Below is a small trained network, with its code and all its weights. Each question gives an input and a target symbol and asks what happens when units are switched off, that is, made to give their printed mean instead of their output.

import numpy as np


def w(rows, s, z=0):
    codes = np.array(rows[::2]) - 128.0
    scale = np.full(codes.shape[1], s)
    scale[-1] = z or s
    return codes * scale


def f(y):
    return np.maximum(y, 0)


def softmax(a):
    e = np.exp(a - a.max(-1, keepdims=True))
    return e / e.sum(-1, keepdims=True)


def log_softmax(a):
    a = a - a.max(-1, keepdims=True)
    return a - np.log(np.exp(a).sum(-1, keepdims=True))


def net(x, mask):
    ids = ['ΞΠΣΦΨε'.index(c) for c in x.split()]
    T = len(ids)
    res = E[ids] + P[:T]
    q, k, v = (res @ M[0].T for M in (Q, K, V))
    z = softmax(np.where(np.tri(T) > 0, q @ k.T / 3**0.5, -1e9)) @ v
    res = res + np.where(mask[0], z, O[0][:, -1]) @ O[0][:, :-1]
    y = f(res @ A[0][:, :-1].T + A[0][:, -1])
    res = res + np.where(mask[1:17], y, B[0][:, -1]) @ B[0][:, :-1]
    return log_softmax(res[-1] @ U[:, :-1].T + U[:, -1])


Q, K, V, O, A, B = {}, {}, {}, {}, {}, {}
E = w([
[167,156,118,121],'Ξ',
[253,135,171,141],'Π',
[178,120,155,76],'Σ',
[81,239,65,173],'Φ',
[229,187,129,195],'Ψ',
[32,131,102,1],'ε',
],0.0092)
P = w([
[92,53,168,156],'0',
[199,104,116,106],'1',
[109,93,141,186],'2',
[122,163,89,84],'3',
[133,101,147,194],'4',
[121,188,230,79],'5',
[172,105,164,201],'6',
[134,204,106,59],'7',
[184,112,159,215],'8',
[119,231,244,57],'9',
[203,122,158,230],'10',
[145,235,128,44],'11',
],0.011)
Q[0] = w([
[103,5,121,202],'head 0',
[73,142,189,151],'head 0',
[120,237,211,74],'head 0',
],0.015)
K[0] = w([
[72,2,69,189],'head 0',
[147,140,26,106],'head 0',
[193,244,80,2],'head 0',
],0.0093)
V[0] = w([
[72,110,87,28],'head 0',
[163,57,179,68],'head 0',
[92,3,146,225],'head 0',
],0.011)
O[0] = w([
[198,139,155,177,148],'head 0',
[82,197,132,166,95],'head 0',
[88,153,252,121,1],'head 0',
],0.015,0.0076)
A[0] = w([
[99,212,102,81,72],'neuron 0',
[111,170,121,156,154],'neuron 1',
[131,55,123,162,92],'neuron 2',
[113,163,185,160,162],'neuron 3',
[93,138,158,174,255],'neuron 4',
[86,131,132,189,154],'neuron 5',
[151,64,167,167,45],'neuron 6',
[126,159,110,193,136],'neuron 7',
[79,169,127,167,40],'neuron 8',
[80,131,96,3,21],'neuron 9',
[153,162,174,112,153],'neuron 10',
[149,132,113,101,199],'neuron 11',
[184,89,147,139,171],'neuron 12',
[105,99,93,124,161],'neuron 13',
[138,131,116,21,199],'neuron 14',
[83,97,140,74,18],'neuron 15',
],0.018,0.0043)
B[0] = w([
[117,150,251,104,179],'neuron 0',
[162,171,139,105,156],'neuron 1',
[97,139,181,85,157],'neuron 2',
[142,122,140,34,175],'neuron 3',
[143,125,109,212,180],'neuron 4',
[100,83,120,179,160],'neuron 5',
[207,127,182,170,150],'neuron 6',
[108,113,149,89,204],'neuron 7',
[154,89,133,168,143],'neuron 8',
[121,60,180,167,184],'neuron 9',
[94,162,84,129,156],'neuron 10',
[130,165,129,78,254],'neuron 11',
[66,80,78,144,206],'neuron 12',
[123,165,99,112,225],'neuron 13',
[139,112,132,216,247],'neuron 14',
[162,119,122,75,138],'neuron 15',
],0.029,0.0096)
U = w([
[222,65,152,113,97],'Ξ',
[119,146,70,172,120],'Π',
[101,194,118,106,240],'Σ',
[141,138,73,3,183],'Φ',
[189,193,140,33,113],'Ψ',
[98,166,186,84,2],'ε',
],0.011,0.0076)

Each question gives the input, a string of symbols that net reads in full, and the target symbol t.
The units are the heads (3 rows each of Q, K, V and O) and the neurons (one row each of A and B). Each row of codes is followed by its name. A weight is (code - 128) times the scale printed after its matrix; where a second scale follows, it is the last column's (O, A, B and U).
mask holds one flag per unit, heads first, then neurons. A switched-off unit (its flag False) gives its mean, the last column of its rows in O or B, instead of its output. The means were averaged over made-up inputs and are rounded, as every weight is.
A unit's drop is (log p(t) with every unit on - log p(t) with that unit switched off) / (log p(t) with every unit on - log p(t) with every unit switched off).
The circuit of an input: a set's keep is (log p(t) with only the set's units on - log p(t) with every unit switched off) / (log p(t) with every unit on - log p(t) with every unit switched off). Starting from the 12 units with the biggest drops (on a tie, the unit counted first), units are removed one at a time, each time the one whose removal leaves the highest keep (on an exact tie, the one counted first), for as long as the keep stays at least 0.8.
units of the circuit, in order: the units of the circuit, biggest drop first
unit that matters most: the unit with the biggest drop
k most important neurons: the k neurons with the biggest drops, biggest first
input Φ ε ε ε Φ Ψ Ξ Ξ, target Ξ: 3 most important neurons	neuron 9; neuron 14; neuron 0
input Σ Π Φ Φ ε Φ Φ, target Φ: unit that matters most	neuron 14
input ε ε Ξ Φ Φ Ξ ε Π Ξ ε Φ Ξ, target Φ: units of the circuit, in order	head 0; neuron 11
input Φ ε Ξ ε Ψ Π ε Ξ, target ε: units of the circuit, in order	neuron 0; head 0
input Ξ Φ Φ Π ε ε Φ Φ, target Φ: units of the circuit, in order	head 0; neuron 11
input ε Φ ε Φ ε Ξ Σ Σ ε Ξ, target Ψ: units of the circuit, in order	head 0; neuron 0; neuron 11
input Σ Φ Π Π Ξ Ψ Φ Ψ, target Ξ: units of the circuit, in order	neuron 9; head 0
input Ξ ε ε Σ Ξ Φ Φ Ξ Φ Σ ε ε, target Ψ: units of the circuit, in order	head 0; neuron 0
input Φ Π Φ Φ Φ Ξ, target Π: units of the circuit, in order	neuron 14; head 0
input Ξ Σ Φ Φ Π Φ Ξ Σ Ψ Π ε Σ, target ε: 3 most important neurons	neuron 0; neuron 9; neuron 11
input Φ Φ Ψ Π Φ Ψ, target ε: units of the circuit, in order	head 0; neuron 0
input Φ Σ Ξ Φ, target Ψ: units of the circuit, in order	neuron 12; neuron 0; head 0
input Φ ε ε Π, target Φ: units of the circuit, in order	head 0; neuron 4; neuron 14; neuron 6
input Ψ Φ Φ Ψ, target Π: units of the circuit, in order	head 0; neuron 14
input Ξ Ψ ε Φ Π Φ, target Π: 2 most important neurons	neuron 14; neuron 3
input Π Ψ Σ Ξ Φ Σ Φ Ψ Π Ψ, target Ξ: units of the circuit, in order	head 0; neuron 9
input ε Φ ε Ξ Φ ε Φ Π Φ Ψ, target ε: unit that matters most	neuron 0
input ε ε Ξ ε ε ε Φ Φ Φ Σ Φ Ψ, target Ψ: units of the circuit, in order	neuron 0; neuron 11; head 0
input Φ ε ε Σ Φ Π Φ Σ, target ε: units of the circuit, in order	head 0; neuron 0
input Σ ε Ξ Π Σ Ξ Φ Σ Φ Π ε Π, target ε: 2 most important neurons	neuron 0; neuron 9
input ε ε Ξ, target Ξ: 2 most important neurons	neuron 3; neuron 6
input Φ ε Σ Φ ε Φ Ξ Φ, target Π: 2 most important neurons	neuron 14; neuron 9
input Φ Π Φ Π, target ε: 3 most important neurons	neuron 0; neuron 9; neuron 4
input Π ε ε Σ Φ ε Ψ ε Φ Ψ Π Σ, target Ξ: 3 most important neurons	neuron 9; neuron 14; neuron 0
input Σ ε Φ ε ε Φ ε Σ Ψ Ψ, target Ψ: 3 most important neurons	neuron 0; neuron 11; neuron 12
input Φ Π Φ ε Σ Φ ε Σ, target Π: 3 most important neurons	neuron 14; neuron 3; neuron 12
input Ξ ε Φ ε Σ Φ ε ε, target Π: 3 most important neurons	neuron 14; neuron 3; neuron 12
